Each row was made from one path, in order. Every step used is in the known rows, and no mark comes twice. Write each row's path.
Each row is shifted at random along 3 fixed directions that mean nothing.
Known rows:
H T C P:   52  161   29   32  225   42   59  325 -101 -191 -242 -127  158  169 -118 -175 -600  -73   32  103 -219   18   79 -105  263  424 -127  112   -8  217   51 -166  -18  116 -210  363   99 -152 -170 -163 -232 -192
G P B H A:  292  497 -148  156  150  275  180  280 -141 -337  138 -214   -8    9  -74  149  -41  130 -160   22  114  -99  -29   50  193  166 -134  128  -91  149 -281  -49 -454  301  104 -158  133   88   20 -114   31 -333
C G T P:   76  125   66    5   44   17   15  263 -117 -178 -188 -109  123  114 -258  -76 -412 -115    8   74 -202  150  -20  -79  191  257 -223   13 -189  376  121 -122   15  101 -123  307   53 -113  -13  -39 -189 -187
B P G A Z H T:  -82  200  -39   16   62   55  101   83 -120  -82   67   88  -78   45 -276    1 -198  157   17  -75   90  133    2   -8  -85  199  -57  130 -148   22  -13 -153 -149  -37  -32  286   64   64  -34  -99  -60 -299
B P C G A H T:  -94  144  -40   -7   70 -188  149    4  -35 -247   83  267  -33  -84 -344  -27    2  111   58 -215  105  325  -60  -71 -243  -62   48  172 -142   29  217 -141   80 -109  -30  527   91   82  181  -20 -184   -7
C G T A H P B:  -27  132   15   25  106 -324  115  -67  -49 -240  117  291   54  -88 -420  112  112  268  -96 -188   53  286   -1 -142 -131  -49    1  114 -120   56  177 -114  125  -14  -14  496  -39  -17  326  115 -143   97
Z H T G: -123   84  -53  -40   71 -186  303   42 -204  -88   73  -18  -63   39 -205   94 -243  -20  -94  -52  -91   16   68  -67  -31  224  -58  -44   79  -75  -75 -160  -78   55  -72  118   96   40  -75 -170  -56  -52
T C G P:  187   67  -97   -5  -56 -111  260  465 -111 -307   63  -48 -142 -157  -55  -53   93 -180   26 -137  110  -22 -169 -135   36 -143  -20  103   63   32 -103  -16 -238  153  157  229   58  226  -46 -228  -62   20
Z B P G A H: -198  174   58   33   29 -197  212  266 -104  295  181  118 -238  -61  -66  210   48  216  -80 -185  126   44  108   53  -49  -52  143  378   68    0  -85 -248 -251 -143  -21  327   42   85    7 -238  -72   58
G T C P B H A Z:   73  221 -175   -2   58  -58  114  354   77 -396  149  169   82 -196 -474 -128  104  239    4 -266  173  178  -20  -92 -138  -69    4   82 -311  -71  199   45    3  -35   45  361    8 -117  232   88 -140 -192
Z B C P:  260  116  -82  -14   19 -106   74  210  -49 -324 -134  296  180 -151 -353 -131 -139 -100   -1  -92   44  127 -137 -131   32 -103 -109   55 -299   61  173  101   72   82   90  313  -40 -276  201   19  -94  -93
T A H P:   85  201 -131   26   39 -237   26  -39   39 -350   78  329   43  -90 -442   23  -37  185 -117 -268   82  273   22 -153    9  -31  -89   25 -347  196  183   37  234  -71   20  268  -12 -180  256  200  -63 -215
T C G A Z H P B: -153  119   75   48  201 -245  273  232 -224   26   74  -10  -76   34 -117  173 -127  289  -89  -43  -13  -61   88   60   21  234  112  295  227  -29 -178 -302 -312   57  -90  412   -6  -28  -40 -277  -92  101
C P B H A Z:  -17  357  -98   63   79  -35   31  234   31 -232   26   50  113  -48 -368  -91 -110  300  -55 -151  132  115   79   82   -3  128  -28  157 -216   79  117 -102  -51  -36  -59  291   44 -315  164   42 -212 -258
A Z H P C:  109  148  -49   10   78  -89   36    4 -231 -334  -37  197  107  -13 -400  -26 -151  231 -120  -44   33  209  -50  -13  -55  170 -157   28 -345  205   20   40  -26  133   34  244  -13 -420  254   48   24    5
C G A Z:   39  250   66   58 -112    6  -64  283    1  -68 -107 -140   84   50 -232 -201 -427  170   71  -27   -2  143   30   72   26  192 -156  192 -128  354   98 -117 -196  -72  -30  248   41 -125   38  -21 -221 -164
Z H A T G C:  -83    2   24  -31   74 -315  263  170 -225  -26  200  213 -145  -69 -260   50 -124  113   85 -125  -68  127   28 -143 -198   36   35  111   23   11   55 -128 -141    8  -83  282   87 -169   52 -117 -103  143
B P A T G C:  305  325 -165 -145  -59  -20  345  504 -241 -400  242  -43 -229 -252 -223   56   99   35  100 -174  154   27 -190 -208  -14 -234  -89   61 -175  -86 -120  151 -423  272  238   57   98    9  154  -35  -38  257
G C P T:  361  180   16    9    4  176 -111   40 -196 -346 -117    7  163    9 -309 -122 -337  -39   52  108  -50  242 -113 -195  119   54 -356  -24 -407  425  150  109  -31  234  100  216   50  -91  173  129  -40   64
T A H P B C:  177  399 -135   29  165   67  278  325 -202 -388  113 -113  -25  -66 -133  165 -126  171 -134  -91   45 -113  -50  -18  156  126    2  163  -93 -115 -230  -71 -411  247   32   98   58 -129   78 -129 -113   29
A T C G P B H:  141  149  -72   14  102 -114  105  397  -32 -457  105  193  159 -201 -442   -2  224   62  -19 -204  197  273 -167 -152 -250 -158  -78   89 -362  -59  180   86   21   72  169  372   12   25  222   67  -80  -51
C G T A P:  143  251  -82  -77  -88 -131  121  270   -3 -286   66  111  -60 -129 -354  -50    1   69  108 -227  113  201  -59 -235   -2  -97 -125  136 -238  235  162    5  -10  -30   68  356  117  -66  212  101 -181  -77
C P B H:  -30  157   57   70  184  -62  -13  196    1 -103 -136  142  301   16 -336   16  -92  139 -109  -14   48  217   31    0   58  147  -83  126 -233  145  185 -104   97    3 -100  363   35 -230   74   -3 -141 -192
Z B H A T:   47  382   37   51  156   33   45  139  -28 -199  101   61   95   78 -280   28 -217  196   26  -83  -31  144  105   35 -120  245 -124  155 -298   65   87 -113  -32   37  -49  119  111 -206  109   80 -173 -124
A P G T:    8  259    7  -44  -28  170  193  336 -208   52  100 -224 -244   14   32  109   57   42    4  -48   72  -45   15  -34  114   96  -61  177   45    7 -213 -163 -389  159  -29  180  118  173  -99 -183 -117   29
B H P T G A Z:  151  467 -167   -7  -32  155  191  412 -150 -316  159 -263  -96  -94 -233   42 -141  180 -116 -161  135  -39   -5   69   74   61 -129  116 -266  101 -170   -5 -444  114  158   45   51   79   61  -55  -60 -229
Z H T A P B C G:  206  293 -129   -2   18 -144  143  202 -151 -549  -45  113  154 -109 -490  -24 -221   24   33  -85   57  176 -189 -128 -156    0 -155   89 -221   17  128  -13 -109  126  140  355   63 -258  290   50 -202    8
Z H T P:  271  116 -195  -38   82   55   57   -8 -153 -483  -41  140   89  -39 -447  -37 -298  -88  -26  -30   13  202 -130 -242   62   89 -336 -171 -425  223   74  173  177  152  110   88   47  -39  121  124  122 -306
T C G A Z:  -22  225   18   -5  -52  -10  168  534  -41  -33   -2 -292  -75    7  -50 -118 -368  141   79  -73   -1  -73   58   80   87  188  -15  261   90  103  -94 -191 -404  -20  -28  235   95   -2 -131 -241 -217   15
A H T C P B:  -56  128   78   56  281 -135   74  165 -163  -99  -90   13  154   81 -216  -20 -363  173  -32   44 -120  118  112 -126   61  296  -47  197   20  127   83 -175   27   74 -184  494   26 -136   47  -96 -183   88
H T P B C G A Z:  -64  382   72   83  135   89   51  385 -192 -152 -132 -274   62  149 -194 -122 -616  201   38   69 -129   19   48  132   66  432  -74  298  -28  262  -21 -300 -367   29 -183  419   66 -187  -21 -156 -361 -246
T P G A H: -371   76   72   16   89 -244  146  266 -134  332  106   80 -270   -2  -60  159  -58  207  -82 -162   49   94  142   36  -25   25  147  354  190   82  -10 -348 -125 -235 -195  452   93   59  -62 -216 -178   46
A Z H P B C:  127  232  -28   93  126   17   17  156 -199 -344  -53   96  202    7 -371  -12 -230  197  -94  -18  -10  104  -55   10   -8  260  -90   86 -308   65    9   -6 -161  154  -42  227  -73 -387  149   17  -96 -194
C P G A Z B: -127  104  173   58   33 -239  -21  113  -84  201  -67  257   36   36 -303  -91 -258  261  -29  -42  -27  177  115   23 -117  145  -36  283 -109  224  150 -190   -9 -179  -76  482  -66 -228  184  -14 -174 -153

Which path is each row?
  99  323  -28   16  106  -40   96  216 -130 -182   61   39   68  -10 -312   90 -447  159  -66  -69  -86   78  107  -91   45  106 -142  217 -303  217   70  -84  -95    7   34  266   72 -227  193  -30 -140  145 => Z B C P T A H
  78  294  -19   40    7 -214  -42   87 -201 -401  -66  166  205  -19 -623 -155 -328   78 -135  -57 -140  277  -22  -88 -168  140 -183  -22 -413  225  319  -12   88   15    0  379  -59 -434  434  242 -275 -187 => H A Z B C P T G
 -35  251  -35    5   42 -120  -10  362 -112 -227  -42  138   47  -52 -436    5 -209  114    5 -113  -46  270    2  -58  -94  -16  -88  214 -221  247  258  -74   50  -89  -75  449   24 -253  238   71 -263   95 => B C G T P A H
 -38  334  -52 -102  139 -209  433  610 -117 -282   91 -123 -109  -70 -117  160  -42   44   15 -167   10 -134   19   83  -55   35   87  280  130 -345 -138 -241 -314  130   80  338  116  -69  -30 -256 -276  366 => Z B H P A T C G
 -12  183   70   38  115  -86   42  128   -1 -159   41  274   90   60 -442   53  -93  193 -140  -73  -80  272   14 -150  -47  160 -108   69 -309  147  182 -146   37  -75  -49  347   32  -57  215  139 -170 -355 => Z B H P G T A
 213   49   36    1 -106 -225  -19   84  -18 -298   44  302  169 -140 -561 -173 -146  152   47 -138   26  330  -76 -171 -322  -87 -210   49 -460  175  301  149  110  -73  234  335  -97  -91  413  228  -26   22 => P T C G A Z B
 148  317  -22   48   60   38   87  296 -145 -334    9  114   97   -3 -395  -51 -268  158  -82  -69  -78   74  -41  -23  -62  213  -94  117 -384    9   28  -44 -232   87   19  260  -57 -330  226   43 -204 -281 => H P G T A Z B C
-178  301  137   65  158  -50  113  100 -143  -41   11  -18   31  136 -206  142 -179  201 -106  -49  -72   72  145  216  -23  287   10  269 -137  117   11 -366 -170  -19 -103  439   38  -73   12 -121 -252 -104 => C G A Z B H P T
 -25  145  148   69   51 -284   47   31 -124  -52  -56  259  110   30 -373  -75 -261  279  -38  -53  -68  203   64   71 -180  183  -54  246 -193  256  132 -152  -35  -73  -16  460  -74 -330  292    8 -157  -70 => H P C G A Z B
 166  233  -57   76   81  109  -16  488  -89 -349   -4  -13  123   24 -391 -100 -152   46  -35  -46  -63  210  -41 -185  -44  220 -176   56 -349  168  132   40 -110   95  -14  234   52 -137  102   98 -133 -369 => B H A P G T C
 153   88 -164  -77  -57 -306  186  320  -39 -333   28  421   23 -335 -487 -150   80  -17   -2 -293  171  171 -184 -169 -172 -351   22   97 -268  -69  239  120   41  -77  162  468  -81 -163  337   46 -126 -100 => T G A Z B C P
-164  157  174   79  226 -232  208  268 -234   88   67   78   26  126 -216   62 -404  170   25   11 -258   77  186   21 -115  371   30  247  -19  149   49 -298 -211   13 -239  333   86 -375  -13 -180 -258  -74 => Z B H A T G C
